Here is a tiny trained network, its code and every weight. The questions are about switching its units off for an input and a class, where a switched-off unit gives its printed mean instead of its output.

import numpy as np


def w(rows, s, z=0):
    codes = np.array(rows[::2]) - 128.0
    scale = np.full(codes.shape[1], s)
    scale[-1] = z or s
    return codes * scale


def norm(h):
    return h / np.sqrt((h * h).mean(-1, keepdims=True) + 1e-5)


def f(y):
    return y / 2 * (1 + np.tanh(0.7978845608 * (y + 0.044715 * y**3)))


def log_softmax(a):
    a = a - a.max(-1, keepdims=True)
    return a - np.log(np.exp(a).sum(-1, keepdims=True))


def net(x, mask):
    res = np.array(x, float).reshape(1, 5) / 4 @ E
    u = 0
    for l in range(2):
        y = f(norm(res) @ A[l][:, :-1].T + A[l][:, -1])
        res = res + np.where(mask[u : u + 9], y, B[l][:, -1]) @ B[l][:, :-1]
        u += 9
    return log_softmax(norm(res)[-1] @ U[:, :-1].T + U[:, -1])


A, B = {}, {}
E = w([
[74,135,176,116,135,227,35,26],'x0',
[8,44,18,98,199,176,222,148],'x1',
[60,199,219,102,83,32,253,56],'x2',
[215,235,47,52,180,223,159,86],'x3',
[56,157,87,56,2,167,129,173],'x4',
],0.0043)
A[0] = w([
[160,153,122,200,179,121,159,92,61],'L0N1',
[36,96,127,128,175,139,164,116,18],'L0N2',
[98,109,170,110,126,216,89,51,33],'L0N3',
[110,165,123,156,74,80,220,61,86],'L0N4',
[139,117,111,254,170,97,139,80,25],'L0N5',
[75,178,94,107,35,149,112,140,91],'L0N6',
[55,186,169,82,161,71,158,56,6],'L0N7',
[144,125,141,182,234,118,116,24,133],'L0N8',
[52,73,121,122,192,139,191,174,25],'L0N9',
],0.0072,0.0023)
B[0] = w([
[145,211,75,159,99,153,159,147,162],'L0N1',
[117,163,151,179,133,151,96,136,181],'L0N2',
[30,10,110,168,167,138,87,119,202],'L0N3',
[199,54,66,130,174,197,52,142,234],'L0N4',
[82,146,80,155,38,91,164,102,176],'L0N5',
[131,123,102,226,87,153,185,88,203],'L0N6',
[194,3,91,94,150,155,88,155,207],'L0N7',
[86,114,89,125,53,184,147,106,255],'L0N8',
[186,187,204,161,128,138,136,154,216],'L0N9',
],0.0069,0.0033)
A[1] = w([
[89,76,145,108,148,153,119,89,51],'L1N1',
[85,29,120,229,135,61,103,190,101],'L1N2',
[49,113,136,129,212,193,217,175,120],'L1N3',
[94,124,186,74,128,80,187,92,86],'L1N4',
[156,166,19,1,181,168,151,86,11],'L1N5',
[128,95,65,216,78,135,150,157,146],'L1N6',
[86,152,92,157,193,133,153,104,49],'L1N7',
[187,142,91,109,130,53,195,218,42],'L1N8',
[170,66,103,142,115,171,72,142,250],'L1N9',
],0.0077,0.0016)
B[1] = w([
[89,124,114,119,147,78,90,155,159],'L1N1',
[134,199,125,70,146,145,117,129,254],'L1N2',
[217,128,164,171,90,78,116,147,196],'L1N3',
[147,140,137,10,179,211,139,125,113],'L1N4',
[85,172,167,86,122,95,107,133,225],'L1N5',
[102,130,97,97,135,135,156,54,230],'L1N6',
[115,136,172,121,85,140,142,136,137],'L1N7',
[46,31,147,172,151,161,61,110,208],'L1N8',
[185,115,134,122,161,97,201,163,243],'L1N9',
],0.011,0.0061)
U = w([
[64,2,132,162,166,108,95,126,250],'0',
[195,42,104,59,178,109,159,152,189],'1',
[75,211,189,51,139,81,129,133,33],'2',
[193,107,208,241,50,103,162,163,131],'3',
[102,101,47,175,60,121,230,61,21],'4',
],0.009,0.0014)

Each question gives the input, the list of numbers given to net, and the class t.
The units are the neurons (one row each of A and B). Each row of codes is followed by its name. A weight is (code - 128) times the scale printed after its matrix; where a second scale follows, it is the last column's (A, B and U).
mask holds one flag per neuron, layer by layer. A switched-off neuron (its flag False) gives its mean, the last column of its row in B, instead of its output. The means were averaged over made-up inputs and are rounded, as every weight is.
A unit's drop is (log p(t) with every unit on - log p(t) with that unit switched off) / (log p(t) with every unit on - log p(t) with every unit switched off).
The circuit of an input: a set's keep is (log p(t) with only the set's units on - log p(t) with every unit switched off) / (log p(t) with every unit on - log p(t) with every unit switched off). Starting from the 12 units with the biggest drops (on a tie, the unit counted first), units are removed one at a time, each time the one whose removal leaves the highest keep (on an exact tie, the one counted first), for as long as the keep stays at least 0.8.
circuit, biggest first: the units of the circuit, biggest drop first
most important unit: the unit with the biggest drop
top k neurons in layer l: the k neurons of layer l with the biggest drops, biggest first
input [3,2,-1,-1,4], class 4: circuit, biggest first	(L0N6)
input [5,-7,-3,-7,-2], class 2: circuit, biggest first	(L1N2 L1N8 L1N3)
input [-3,-5,6,5,-4], class 1: circuit, biggest first	(L0N4 L0N7)
input [4,-4,6,-6,8], class 4: circuit, biggest first	(L0N6 L1N3)
input [-5,-4,1,-3,4], class 0: top 2 neurons in layer 0	(L0N3 L0N8)
input [-8,-6,0,-7,-7], class 0: top 2 neurons in layer 1	(L1N8 L1N5)
input [1,7,-1,-6,-5], class 3: circuit, biggest first	(L0N9 L1N3)
input [0,-5,0,-3,6], class 4: circuit, biggest first	(L0N6 L1N6)
input [-4,-2,7,-3,0], class 1: circuit, biggest first	(L0N4 L0N7)
input [-6,5,-3,-6,-7], class 4: circuit, biggest first	(L0N5 L1N6)
input [1,5,7,0,3], class 1: circuit, biggest first	(L0N7 L0N4)
input [-7,3,8,-7,5], class 1: circuit, biggest first	(L1N2 L1N5 L0N4)
input [2,-4,-2,-6,8], class 4: circuit, biggest first	(L0N6 L1N6)
input [-3,6,1,6,-1], class 2: top 2 neurons in layer 1	(L1N5 L1N9)
input [-5,2,8,1,8], class 1: most important unit	L0N7
input [-4,7,6,-1,1], class 3: top 2 neurons in layer 0	(L0N9 L0N2)
input [-2,4,8,4,-3], class 1: top 2 neurons in layer 0	(L0N7 L0N4)
input [6,8,8,-6,4], class 1: top 3 neurons in layer 0	(L0N7 L0N4 L0N8)
input [1,-1,5,-8,4], class 2: top 2 neurons in layer 1	(L1N2 L1N8)
input [7,-6,4,4,-3], class 0: top 4 neurons in layer 1	(L1N2 L1N3 L1N1 L1N6)
input [-5,2,2,1,-8], class 4: top 2 neurons in layer 0	(L0N8 L0N5)
input [4,8,-7,8,3], class 2: top 3 neurons in layer 1	(L1N5 L1N8 L1N7)
